Here are made-up nodes, facts about them, and rows of numbers that follow some of those facts. Name the node behind each unnamed row.

How the nodes are related:
Λ: refers to; ε: uses
dovo Λ truflol, stivi, dredrek, garek
flifluk Λ drusetu, dride, zavebri, skasim
skisegrur Λ mekluk, grovas, zutruk
tumil Λ zutruk
skeskes Λ klosam
ketrem Λ fubor
brudru Λ zegrim
kasten Λ flelostu, skiskes, geklum
zodom Λ levok, puskogur, sigrar
tatror Λ levok
flasti Λ razavik, saplomir
rapum Λ segulu, dotrir
fita Λ griskam, kleklin
drubru Λ dridrim
suzon Λ skadil, plesis
pidrir Λ piflal
butra Λ mubur, fafor
brodila Λ kegra, tridros, stigrur, dride, zegrim
disku Λ roste, drener
donu Λ patal
rital Λ flopesi
bebros Λ paflu, puskogur
vodor Λ suska, kegra, gugul
befli Λ dreno, razavik, mubur
greka Λ kugrutrin, dredrek
sivol Λ drusetu, skolol, sezam
pibre Λ sokefle, paflu, piflal, tatreda
ravigrum Λ tetramus
tekel Λ leflo, rufo, piflal
misor Λ plabrutan
susim Λ zegrim
staflaba Λ leflo, fubor, givil
pomu Λ suska, mekluk, treklin, makun
flafluk Λ lemar, zagrus, rotramik
kleter Λ kigi, tetramus
kavom Λ razavik, kleklin, piflal
mabren Λ stasol
trapon Λ grovas, drener
pletik Λ sastomon, truflol, fubor, tridros, veklen, flatra, zukun
ploklan Λ druplate
dumetir Λ rususto
fliner Λ flopesi, tridros, flatra
skudor Λ roste, kaga, rususto, flatra, vidrem, tatreda
pleve Λ kines, bofluk
stezim Λ lemar, pabe
nuzum Λ dreno, kuri
flifluk ε: fubor, tatror
tatreda ε: vidrem
tumil ε: drusetu, zegrim
kaga ε: dutrul, fafor
zutruk ε: ketrem, veklen, flasti
kegra ε: stasol
lemar ε: vuna, dreze, sigrar
mekluk ε: flopesi, vuna
truflol ε: geklum
drubru ε: dovo, flafluk
suzon ε: sastomon, kleter
brodila ε: dutrul, pidrir
puska ε: stigrur, geklum, rital
donu ε: pleve
roste ε: disku, mabren, zukun
griskam ε: garek
flelostu ε: grovas, lestir, skisegrur
rususto ε: skudor, vidrem, bofluk
bodri ε: leflo, segulu, pomu, grovas
razavik ε: bofluk, garek
levok ε: sastomon, druplate
givil ε: stasol
befli ε: mabren
zagrus ε: sivol
plegil ε: mabren, fafor
pibre ε: stasol
misor ε: leflo, mubur, kuri
susim ε: skemi
plabrok ε: brudru, rufo
pabe ε: dreze
kugrutrin ε: fliner, flatra
skiskes ε: segulu, zukun, lestir
tridros ε: stivi, pidrir
rotramik ε: zukun, fita, sezam
rudru ε: bebros, nuzum
pletik ε: disku, sivol
dumetir ε: sastomon, zavebri, skeskes, fafor
stezim ε: tetramus, zegrim
flisen ε: dreze, puskogur

Some nodes and their rows:
[ 27 -21 -47  -6  -6  13   4 -56  -7  33  80  22 -33  42  38 -15 -45   1
  39  29 -74 -17 -26  17 -37 -36  37 -31  52  65  22  -9 -11  -1 -28] -> dreze
[-22  48 -19 100 -33 -45  39 -80 -12  37  37 -90 -31  14 -19  -2 -58  54
  56 -50 -67 -43 -58  27  36 -41  54  86  -8  79 -12 -63 -12  16  23] -> lemar
[-17 -16  33 -25 -63 -64  57  29  13 -33  70 -61  40 -72  -6  14 -34  69
  44 -41 -62 -37 -62  35 -20 -37  47  95  18  37  80 -45  22 -75  40] -> flafluk
[ 49  -9  -6 -23 -33  12  13  15 -31 -15 -32  43  52 -56 -80  75 -16  11
 -32 -11  -7  21 -31  24  15  70 -65 -42  44 -32  75  52 -16 -68  54] -> pidrir
[ -4 -43   6 -37 -58 -27  25  13 -57 -19  41 -35  43   1  36 -50  38  16
 -68 -11  23  66 -25 -51  -9  -1  56  70  49 -36  72  78  -1  36  -1] -> pomu
[ 22  37  14  81 -38 -13  -3 -53 -29  38 -39   3  19 -38 -91   7  57  70
 -47 -32  43 -29 -35 -53  25  47 -61 -24 -19 -37 -49  18 -18  17  54] -> kaga
[-10 -25  14 -31 -23  -6  20   4  52   5  56  22  26 -44  40 -12  -6 -39
   5 -17 -20   4   7  19 -28 -34  26  17  28   1  29 -12  10   7 -21] -> ploklan
[ 36 -55 -50 -32 -15 -15 -16  41 -67  12   5  32  49   2  -7   7  36  18
  50  23  48  20  44  29 -18 -38 -65  16 -17 -40 -25  49 -17 -63  50] -> ketrem
[ -8  23  34  -3  32  19  -7  -9  62  13   7   2 -55  10  30 -22   1 -21
  19   1 -40  -9  35   8 -19 -29  11 -23   1   9 -25 -43   1  13 -36] -> skadil
[-53  14  13 -17 -33 -36  49  16  18   8  34 -58  57   9  38 -52  47  -6
 -69  28  20  52 -47 -72 -21 -35  21  90 -39 -48  41  39 -22  42  45] -> tumil
[ -9  17  43  -3  39  23 -21  -7  65   4  25  13 -49  12  42 -27  12 -28
  29  11 -44  -8  29   2  -7 -35   1 -21  15  14 -27 -35  -1  23 -62] -> kigi
[ 34  34   0  57   1  40  12  35  52 -66 -35  40  37  61 -32  46 -48 -64
 -32 -40 -26 -16 -16  32  80  77  17 -28 -25  22 -17 -45  -5  25  37] -> griskam
[  4  -9  -4  27  60  22 -41  11 -14  37  21   5 -11  46  11 -29  45  23
  69  23  33   0  68  22  37 -45 -46 -21 -72 -15 -65 -15  -8  13  28] -> dredrek
[ 33  32 -51 110 -18  53   2 -82  10  21 -40  20 -66  49 -24  77 -46  45
 -49  -5 -12 -39 -41  -7 -47  36 -56 -32  51  -8  26 -42 -14 -54 -74] -> puskogur
[-31  40  37 -34   1  77   7   5  49  29  -9 -10 -68 -11  24 -12  28 -49
 -19 -49   9 -31  72 -42  45 -31  39  -2  43 -13 -43 -63 -16  35 -69] -> flelostu
[ -4 -59 -56 -37 -58 -52  -6  33 -63   8  18  44  61   7  -7 -20  27  21
  34  14  54  37  -2  27 -44 -22 -29  40  15 -34  -2  89  -4 -57  55] -> fliner
[ 22  49 -27 -35  30  23 -14  23 -54  46 -13  13 -29  47 -63   7  36  73
  44  66  48 -18  60  36  36 -33 -11 -35 -35 -29 -46  76 -17 -11  -2] -> zukun

Which node is each row?
No name comes twice in this set of rows, the named rows included.
[ 36 -61 -46 -31 -52 -11   3  35 -49  10  23  32  59 -37 -21  36  20 -28
  25 -27  36  31  30  32 -13 -11 -36  28   9 -39  16  47 -27 -59  57] -> staflaba
[ 39  54  34 -34 -58  19  68  43 -20  -5 -25  40  54 -76  -6  75 -53 -60
 -48 -34 -27  29   1  23  68  64  34 -25 -65  54  77   1 -32  13  55] -> befli
[-73  -4  28 -25 -58 -60  71  42  45 -28  75 -74  50 -68  18  45 -27  52
  -4 -23  -9 -29 -70  29 -14 -48  63  96 -38  -2  61 -58  -9 -64  47] -> stezim
[ 44  50  -5 -46 -46  55  59  54 -38 -38 -12  35  56 -45   1  79 -59 -46
 -64  -7  -4  10  20  27  45  37  12 -19   5   3  72  34 -26 -23  10] -> fita
[ 35  71   5  38 -48  49  34 -42 -52  38 -39 -45 -19  22 -20 -15  55  67
 -70  -8  53 -49  10 -21  11  39 -26  -7 -54 -41 -44  10 -24  36   6] -> roste
[ 37  40 -31 104 -14  55 -22 -51  19 -43 -43  26 -26  15 -58  74  -2  37
 -49  -1  29 -39  -6  17 -33  67 -78 -18  40 -51  23 -27 -14 -41 -23] -> paflu
[ -8   9  40  -9  53   7 -20 -12  45 -18  18  10 -46  27  39 -12 -16  27
  37  39 -60   0  36  12 -27 -28  -2 -26  11   8  -5  -1   9  -8 -56] -> stasol
[-33 -57 -22 -34 -47 -65  -4  14 -53   9   3 -19  47   3  27 -40   3 -32
 -55  25  45  57 -65 -37 -37  17  42  36   3   2  49  67  11  30  49] -> vodor
[ 41 -40 -53 -20 -67  35  28  11  -8 -37 -24  39  61 -62 -22  71  16 -38
 -60 -46  50   3 -33  10 -38  48 -57  67  39 -59  75   9 -23 -87  49] -> pibre
[ 12 -13 -51   7 -40   8  12 -58  24  34  54  19  10   5  46 -14 -29 -48
  19 -42 -23 -26 -18 -18 -28 -38  32  -8  35  57 -14 -58 -27  17  -5] -> flisen
[ 42  70  -1 -36 -59  19  71 -10 -51  19  50  11  45 -17  16 -22  61  65
 -69  36  42 -21 -43  27 -33  18   8  10   3 -54  64  79 -20 -14  10] -> disku
[ 26  54  52 -52 -22 -17  47  11  19  29  74  32   3 -63  25  26  -6  23
  -4  36  -7   9 -25  32 -34 -32  33 -37   9  27  27  66  -2 -14 -49] -> mabren

The same nodes again, as new rows of numbers:
Some nodes and their rows:
[ 42  11  31 -18   1  20  -5  20 -20  -1 -19   4  23 -23   8   6 -43  24
  16   5  50   9 -13  26  42 -14  20   6  -3 -66  37 -15  19 -26  18 -15
  -6 -53  15 -19 -22   7 -10  42 -18  18  14 -28  10  -9  -1  -7  -9 -16
  32] -> drubru
[ 16  -3   3  -6  11  29  -6  28 -18  24 -22   4   6  -4   5  20 -30   9
  13  -2  46  -1   7  29  25  -6  21   9 -11 -20  64  -9  16 -14  19 -25
   0 -32   0 -36 -44  11  -1  11 -22   5  29 -13  -2  14 -12  -5   0  -7
  -3] -> stigrur
[ 17  19  38 -27 -17  32 -39   9 -27  11 -22 -14  63 -37 -35  35 -64  56
 -29 -13  42   1 -30  27  31  -7  44  18  11 -32  85 -54 -18   6  25  -4
 -30 -55  21 -57 -26  29  -1  28 -48  16   3  -8 -21 -14  16 -15 -33  14
  23] -> brodila
[ 15   1   5  -6   9  27  -5  30 -18  25 -21   5  13  -4   5  20 -32  11
  16  -6  49  -2   6  26  25  -4  27  12 -12 -14  63  -6  20 -19  16 -24
   5 -33   3 -39 -43  10  -7  13 -20   7  25 -18  -4  14 -10  -4   3  -3
  -6] -> dride
[ 22  -1  11 -13  10  28   8  36 -49  18 -23 -24   4   5  23  -9  -7  -7
  38   8  45 -11   2  29  29  10  35  12  -1 -27  51  22  41  -1 -22 -28
  16 -55   5 -43 -33  17  -5   0 -27  -6  67 -10   8  33  -2 -11  -5  -3
  13] -> kines
[ 30 -14  25  -2   8  36 -15  30 -49  26 -17  -6  -6  -7  48  -2 -20  44
  22  -7  50  -2  -1  28  51  44   9  10  10 -31  58 -10  54  -3  10 -19
  28 -30 -28 -32 -52  -1 -10  20 -18   0  50 -12  -1  27   4  -3   6 -18
  17] -> bodri
[ 20  -7   8   7  10  37   3  23 -28  13 -28   9   1  -6  33   8 -32  10
  25  25  46  -6  40  23  27  -2  10  20 -25 -18  60 -17  30 -21  25 -40
   5 -47   3 -33 -32  -6  -1   2 -20  18  30 -22  14   3 -13 -15  10 -13
   6] -> leflo
[ 18  -4  -1  -1  17  24  -3  27 -16  20 -24   6   8   0  16  20 -24   2
  22   3  46  -3   8  33  22  -7  20  14 -12 -20  58   5  20 -21  13 -18
   2 -41  -1 -27 -38   7  -9  18 -12   5  28 -19   6  21 -13  -1   8 -12
  -4] -> zavebri
[ 26   5   6  -6  27  22   1  43 -15  30 -14  15   5  -4   7  15 -25   4
  27   5  52   6  16  39  26 -13  16  13 -18 -21  55  -8  27 -30  25 -24
   8 -26  10 -26 -37   6  -8   9 -15   5  19 -25  -1  16 -17  -6   6  -9
  -3] -> lestir
[ 20  -2   1  -9  16  25  -7  29 -13  18 -21  12   0  -6  15   7 -36  11
  19   8  46   2  21  25  29  -6  28  10 -16 -18  64   0  26 -21  18 -31
   8 -37   0 -32 -35   3  -7  12 -17   4  31 -21   3  18 -18  -6   6 -21
   1] -> veklen
[ 40  24  40 -29   2  10   6  29 -11  -3 -19   2  24 -20   6   7 -35  12
  30   0  48   2 -22  22  35 -29   3  12  -3 -56  22   6  19 -43  14 -14
  -7 -50  12 -17 -34  10  -9  50  -7  14  18 -22  20  -5  -8  -3   0 -12
  25] -> zodom
[ 30  20  32 -25  -5  16   4  29 -13  -1 -21   0  30 -19   2   6 -40  11
  29   8  49   3 -15  21  33 -22  13  13 -11 -54  34   2  17 -32  10 -21
  -3 -50  21 -22 -33  12  -7  39 -16  17  19 -27  24 -10  -3 -10  -6  -5
  25] -> ploklan
[ 17  -5  19  -5 -18  30   7  -1 -30  31 -31   1  -1  11  54  -3 -27  46
  16  -5  79   0 -11  26  31  30  21  40   6 -16  46  19  15   1   0 -53
  19 -26 -35 -25 -49  22  -8  35 -28   5  88 -17  35  11 -16  16   3 -17
 -12] -> gugul
[ 41  27  34 -34  -3   8   1  22  -9  -2 -19  -1  31 -25  -1   6 -36  11
  32  -5  44   1 -22  21  42 -29  10   9  -4 -52  26  12  16 -33  10  -9
  -5 -48  14 -17 -36  11 -12  51  -7  10  17 -30  19  -7 -10  -2  -5 -11
  24] -> kleter
[ 20   3   3  -9  15  23  -1  28 -11  21 -20   8   1  -4   8  10 -25   8
  22   1  50   2   9  27  24  -7  20  11 -13 -27  50   4  19 -26  11 -24
   7 -33  -1 -29 -43   6  -9  17 -12   1  33 -21   1  18 -16  -4   7 -11
  -2] -> plabrutan
[ 29 -15  18   0 -21  39  -1  12 -31  22 -21  -2   4 -12  46 -19 -36  30
  28  -3  61 -11   6  14  40  57  39  24  11  -6  57   3  50   3  -8 -46
  28 -39 -14 -27 -53  18  -2  25 -18   5  79 -16  20  21 -14  -2  12 -17
   6] -> zukun
[ 20  -3 -19   2  20  25  -6  27   7  30 -29  18   0  -2   3  16 -35   8
  20   4  45   4  27  20  17 -42  24   2 -23 -37  54   1  10 -33  25 -17
  -2 -37  21 -19 -43  -1  -9  14 -20  17   7 -20  -7  15 -13  -4   7 -16
  -7] -> garek

Which node is each row?
No name comes twice in this set of rows, the named rows included.
[ 10  28  54 -17 -32  41 -49  20 -39  27 -18 -25  71 -27 -64  52 -53  66
 -21 -28  46  11 -42  32  34 -17  45  21  16 -39  72 -88 -28   7  28   2
 -33 -46  31 -71 -46  36  -3  26 -64  19  -2   9 -31 -18  26 -13 -44  35
  12] -> susim

The same nodes again, as new rows of numbers:
Some nodes and their rows:
[-16   6   3   7  45 -38 -30 -23   3  29   7  -2 -12  64  17  39  13 -38
 -35 -22 -17   2  -8  -5  36  -8 -36] -> ketrem
[-16  22  25   4   0  -6 -12   3   6   2  26  -7  -9  22 -17  10   9 -33
 -21  -9   3  -6 -11  10  11  15 -10] -> greka
[-13  -4  19  10  14 -27   8  20   1  27  32   3  -5  -4 -26  25  -5 -38
  -8  -2  12  36   0  -9  27  12 -11] -> tekel
[-31  33  32 -11  -5  18  -3  -9  21   7  28 -16  -9   5   4  14  10 -33
 -21 -21   2   7   2  12  23  24   4] -> stezim
[ -8  19  -9  12 -11  -8 -22   9  10 -16 -11  -5   5  40 -34  -1  12 -42
 -56  23 -11   6  -1  26  27  37  11] -> tatror
[ -8   8  36  18  10 -22 -39  13  -3   6  26   5 -29  20 -22 -11  10 -15
 -22   9   3 -10 -15  17  13   4  -8] -> disku
[-14  21  26   4   1  -8 -12   4   7   3  26  -7  -8  19 -19   9   7 -32
 -21  -7   5  -5 -11   8  11  14  -9] -> rapum
[-10   3  27  16   2 -16 -28   9   1   2  23   7 -13  30 -26   5   4 -30
 -27   4   3  -8 -19   6   1  16 -11] -> mabren
[-17  15  24   4 -31 -31  -2   1  11  -6  50 -26  -1  21  21  31 -19 -41
 -26   1  -8 -17 -10 -11 -12  23 -14] -> ravigrum
[ 16  36 -11 -14  15 -17  40  -9  -6   3   9  -5  17  10   7   5  29  10
  17 -41  14   3  14   2 -21  -8 -18] -> givil
[ 24  37  15 -19  39 -36  11 -21  32 -10   1  -4  -5  16  36 -13  22  39
   5 -17  -8  11   4  16  10 -45  -2] -> zutruk
[ 19  20   6   1   5   5  18  -4  -9 -13  10   7  14  13  -7  -9  11  18
  22 -13  13   4  -1  -4 -30   3   0] -> bodri
[ 21  17   6  -9   7  -1  -3  -5   7  -9   2   6   8  12   5 -19  14  13
   7 -11   9   4   9 -10 -23   1  -2] -> suska
[ 23 -22  -1  -1  22 -21  30  18   9  15  10  26  18 -21 -18   5  -3  -1
  17  -4  14  66  21 -31  -4   0  -2] -> piflal
[ 25  -5   2   5   8  -6 -19  -1  -1  -9   0  22   9  27  -5 -18  10  10
   0  -1   3   2   2 -16 -37   5  -6] -> segulu
[ 26  -8  22   2   5   5 -20 -14  14 -22   6  33  23  42 -26 -26   9   1
  -4 -19   9  -1   2 -19 -41  -3 -10] -> mubur
[ 20  14   1  -7   6   3   0  -6   5 -10   2   7  13  16   1 -14  14   7
   7 -13   6   6  10 -11 -25   4  -3] -> kines

Rows to name:
No name comes twice in this set of rows, the named rows included.
[ 11  -1   4 -20   7  18 -30 -18  24   1  -9  15   8  13  25 -20  15  -1
 -15 -16  -3  15  25 -24 -18  17   6] -> drusetu
[ 26   3 -14 -34  22   9 -39   8 -10  22   1  34  -4   8  10 -17  39 -17
  -6 -48   6  -4  22 -10 -36  13 -39] -> flatra
[ -8   5  37  15   4 -24 -38  11   4   2  27   6 -22  22 -21  -7   4 -18
 -27  11   4 -13 -17  10   6   7  -8] -> pomu
[ 21  10  -4  -7  10  -1   5  -1   4  -6   0  11  12   7   0  -9  13   7
   9  -9   7  18  12 -13 -21   6  -1] -> sokefle
[-11  29  43   5   8 -22 -26  12   9   5  32 -12 -30   3 -12 -16  12 -11
 -15   2   6  -6  -5  24  28  -5  -4] -> trapon
[ 22   4  11  -8   9  -1   9  -6  13  -7   8  17  20  12 -12 -12   7   2
   8 -19  13  22  13 -19 -21  -2  -5] -> kleklin
[ 20  10   0  -8 -10  -9   4  -9   6 -14  14  -1  16  16  23  -2   1   3
   5  -9   0   1  11 -24 -37   8  -5] -> kigi
[ 19  17   0  -6   5   4  -2  -8   2 -10   4   7  12  19   4 -12  16   5
   8 -15   4   4  10 -11 -26   5  -6] -> dredrek
[ 24  27  -4 -45   2   9   7  12   7   2  21  16   5 -17  12  -9  29  -8
   9 -49  10  -1  13   4 -41   8 -25] -> kugrutrin
[-12  12   9 -25  22   5 -53  15 -15  41  19  20 -24  18 -14   8  34 -60
 -30 -47  10 -20  -1   8   2  26 -47] -> fliner
[-25  27  24  -7  13 -22  19  -1  17  14  34  -4 -15   2  -9  33  34 -24
 -24 -43   3 -14 -19  32  -6   1 -20] -> drubru
[-26  38  50 -10   1   3 -13  -2  23  13  35 -20 -27 -12  10  -9  10 -14
 -16 -11   5   6   7  20  36   7   7] -> tumil

